Below is a small trained network, with its code and all its weights. Each question gives an input and a target symbol and asks what happens when units are switched off, that is, made to give their printed mean instead of their output.

import numpy as np


def w(rows, s, z=0):
    codes = np.array(rows[::2]) - 128.0
    scale = np.full(codes.shape[1], s)
    scale[-1] = z or s
    return codes * scale


def norm(h):
    return h / np.sqrt((h * h).mean(-1, keepdims=True) + 1e-5)


def f(y):
    return y / 2 * (1 + np.tanh(0.7978845608 * (y + 0.044715 * y**3)))


def softmax(a):
    e = np.exp(a - a.max(-1, keepdims=True))
    return e / e.sum(-1, keepdims=True)


def log_softmax(a):
    a = a - a.max(-1, keepdims=True)
    return a - np.log(np.exp(a).sum(-1, keepdims=True))


def net(x, mask):
    ids = ['ΓΛΞΠΣΦΩβδεζηθμτψ'.index(c) for c in x.split()]
    T = len(ids)
    res = E[ids] + P[:T]
    r = norm(res)
    for j in range(3):
        rows = slice(2 * j, 2 * j + 2)
        q, k, v = (r @ M[0][rows].T for M in (Q, K, V))
        z = softmax(np.where(np.tri(T) > 0, q @ k.T / 2**0.5, -1e9)) @ v
        o = O[0][rows]
        res = res + np.where(mask[j], z, o[:, -1]) @ o[:, :-1]
    y = f(norm(res) @ A[0][:, :-1].T + A[0][:, -1])
    res = res + np.where(mask[3:19], y, B[0][:, -1]) @ B[0][:, :-1]
    return log_softmax(norm(res)[-1] @ U[:, :-1].T + U[:, -1])


Q, K, V, O, A, B = {}, {}, {}, {}, {}, {}
E = w([
[165,171,195,135],'Γ',
[117,121,115,85],'Λ',
[88,116,96,57],'Ξ',
[118,147,118,44],'Π',
[173,83,122,115],'Σ',
[113,59,128,188],'Φ',
[168,104,189,202],'Ω',
[172,116,107,8],'β',
[179,72,97,98],'δ',
[114,94,93,11],'ε',
[131,157,152,88],'ζ',
[59,164,208,253],'η',
[132,78,93,93],'θ',
[117,220,168,118],'μ',
[131,98,151,225],'τ',
[135,121,210,223],'ψ',
],0.016)
P = w([
[98,158,78,143],'0',
[50,117,137,73],'1',
[168,162,154,143],'2',
[76,85,249,54],'3',
[51,136,141,81],'4',
[148,157,143,160],'5',
],0.02)
Q[0] = w([
[179,124,93,111],'H0',
[55,93,193,100],'H0',
[209,178,151,134],'H1',
[168,32,156,100],'H1',
[251,109,106,155],'H2',
[162,173,127,79],'H2',
],0.019)
K[0] = w([
[144,70,152,71],'H0',
[133,157,7,173],'H0',
[108,120,214,153],'H1',
[90,211,203,56],'H1',
[155,114,251,147],'H2',
[106,149,174,48],'H2',
],0.015)
V[0] = w([
[241,223,119,217],'H0',
[44,198,249,62],'H0',
[127,194,45,97],'H1',
[129,185,188,85],'H1',
[159,142,218,120],'H2',
[61,66,226,148],'H2',
],0.015)
O[0] = w([
[82,158,240,217,179],'H0',
[254,152,197,82,189],'H0',
[179,181,154,88,192],'H1',
[71,161,166,159,160],'H1',
[117,51,134,162,2],'H2',
[161,108,219,165,78],'H2',
],0.012,0.0036)
A[0] = w([
[83,100,152,144,151],'N0',
[94,196,128,97,181],'N1',
[110,52,138,143,113],'N2',
[50,127,198,90,2],'N3',
[91,73,103,113,102],'N4',
[91,5,222,72,48],'N5',
[186,11,82,178,200],'N6',
[74,111,98,150,156],'N7',
[132,168,98,157,134],'N8',
[151,97,188,175,125],'N9',
[147,121,134,72,107],'N10',
[148,139,94,115,115],'N11',
[160,106,87,160,124],'N12',
[67,66,129,121,63],'N13',
[162,96,104,64,58],'N14',
[127,95,125,121,45],'N15',
],0.019,0.0035)
B[0] = w([
[172,69,93,129,184],'N0',
[104,23,141,147,236],'N1',
[191,140,80,109,158],'N2',
[222,179,62,111,212],'N3',
[135,158,186,110,151],'N4',
[50,126,171,215,213],'N5',
[253,232,41,161,210],'N6',
[174,192,154,90,187],'N7',
[93,109,200,140,140],'N8',
[106,83,91,52,254],'N9',
[140,76,107,97,167],'N10',
[165,114,138,144,147],'N11',
[135,198,97,111,139],'N12',
[143,176,120,101,163],'N13',
[160,32,77,173,170],'N14',
[140,143,155,145,116],'N15',
],0.021,0.008)
U = w([
[130,157,205,129,142],'Γ',
[124,104,95,115,93],'Λ',
[163,83,94,123,24],'Ξ',
[129,102,104,108,60],'Π',
[68,173,70,119,162],'Σ',
[123,177,104,65,135],'Φ',
[72,207,92,234,162],'Ω',
[110,98,121,144,98],'β',
[66,165,74,118,181],'δ',
[142,121,110,144,162],'ε',
[139,101,124,106,87],'ζ',
[116,88,145,194,201],'η',
[107,108,77,111,85],'θ',
[233,115,187,55,4],'μ',
[216,227,73,135,156],'τ',
[168,88,104,254,101],'ψ',
],0.013,0.0029)

Each question gives the input, a string of symbols that net reads in full, and the target symbol t.
The units are the heads (2 rows each of Q, K, V and O) and the neurons (one row each of A and B). Each row of codes is followed by its name. A weight is (code - 128) times the scale printed after its matrix; where a second scale follows, it is the last column's (O, A, B and U).
mask holds one flag per unit, heads first, then neurons. A switched-off unit (its flag False) gives its mean, the last column of its rows in O or B, instead of its output. The means were averaged over made-up inputs and are rounded, as every weight is.
A unit's drop is (log p(t) with every unit on - log p(t) with that unit switched off) / (log p(t) with every unit on - log p(t) with every unit switched off).
The circuit of an input: a set's keep is (log p(t) with only the set's units on - log p(t) with every unit switched off) / (log p(t) with every unit on - log p(t) with every unit switched off). Starting from the 12 units with the biggest drops (on a tie, the unit counted first), units are removed one at a time, each time the one whose removal leaves the highest keep (on an exact tie, the one counted first), for as long as the keep stays at least 0.8.
units of the circuit, in order: the units of the circuit, biggest drop first
most important unit: the unit with the biggest drop
k most important neurons: the k neurons with the biggest drops, biggest first
heads that matter: for each layer, one digit per head in row order, 1 if its drop is at least 0.15 and else 0, layers parted by /
input ψ δ ε ψ, target η: most important unit : N5
input τ ψ Φ τ δ, target τ: units of the circuit, in order : (H0; N3; N7)
input μ Ξ Σ Λ, target Γ: units of the circuit, in order : (H0; N5)
input ψ τ Ξ δ, target η: heads that matter : 000
input ψ Ω δ δ, target ψ: units of the circuit, in order : (N5; N3)
input τ μ Λ, target μ: units of the circuit, in order : (H0; N6)
input τ Ξ μ Λ Ξ, target τ: 3 most important neurons : (N3; N9; N7)
input ψ δ τ θ τ, target ψ: heads that matter : 101
input μ θ Σ δ ψ, target μ: units of the circuit, in order : (H0; N9)
input μ ψ τ Φ δ, target μ: heads that matter : 110
input μ τ Λ δ τ, target μ: heads that matter : 100
input ψ τ Φ Ξ, target η: 4 most important neurons : (N5; N6; N0; N9)
input Γ ψ μ, target μ: units of the circuit, in order : (N1; N14)
input τ μ Ξ Σ, target Ω: units of the circuit, in order : (N5)
input ψ τ Σ μ θ, target ψ: units of the circuit, in order : (N5; N3; H2; N6)
input τ Φ δ Φ, target Ω: 2 most important neurons : (N5; N6)
input ψ μ η τ Φ, target ψ: 3 most important neurons : (N0; N3; N5)
input δ μ Φ, target μ: 3 most important neurons : (N9; N1; N14)
input ζ Σ ψ, target ψ: 2 most important neurons : (N5; N6)
input τ τ θ τ τ, target τ: most important unit : N3
input τ ζ Φ ψ, target Ω: heads that matter : 100
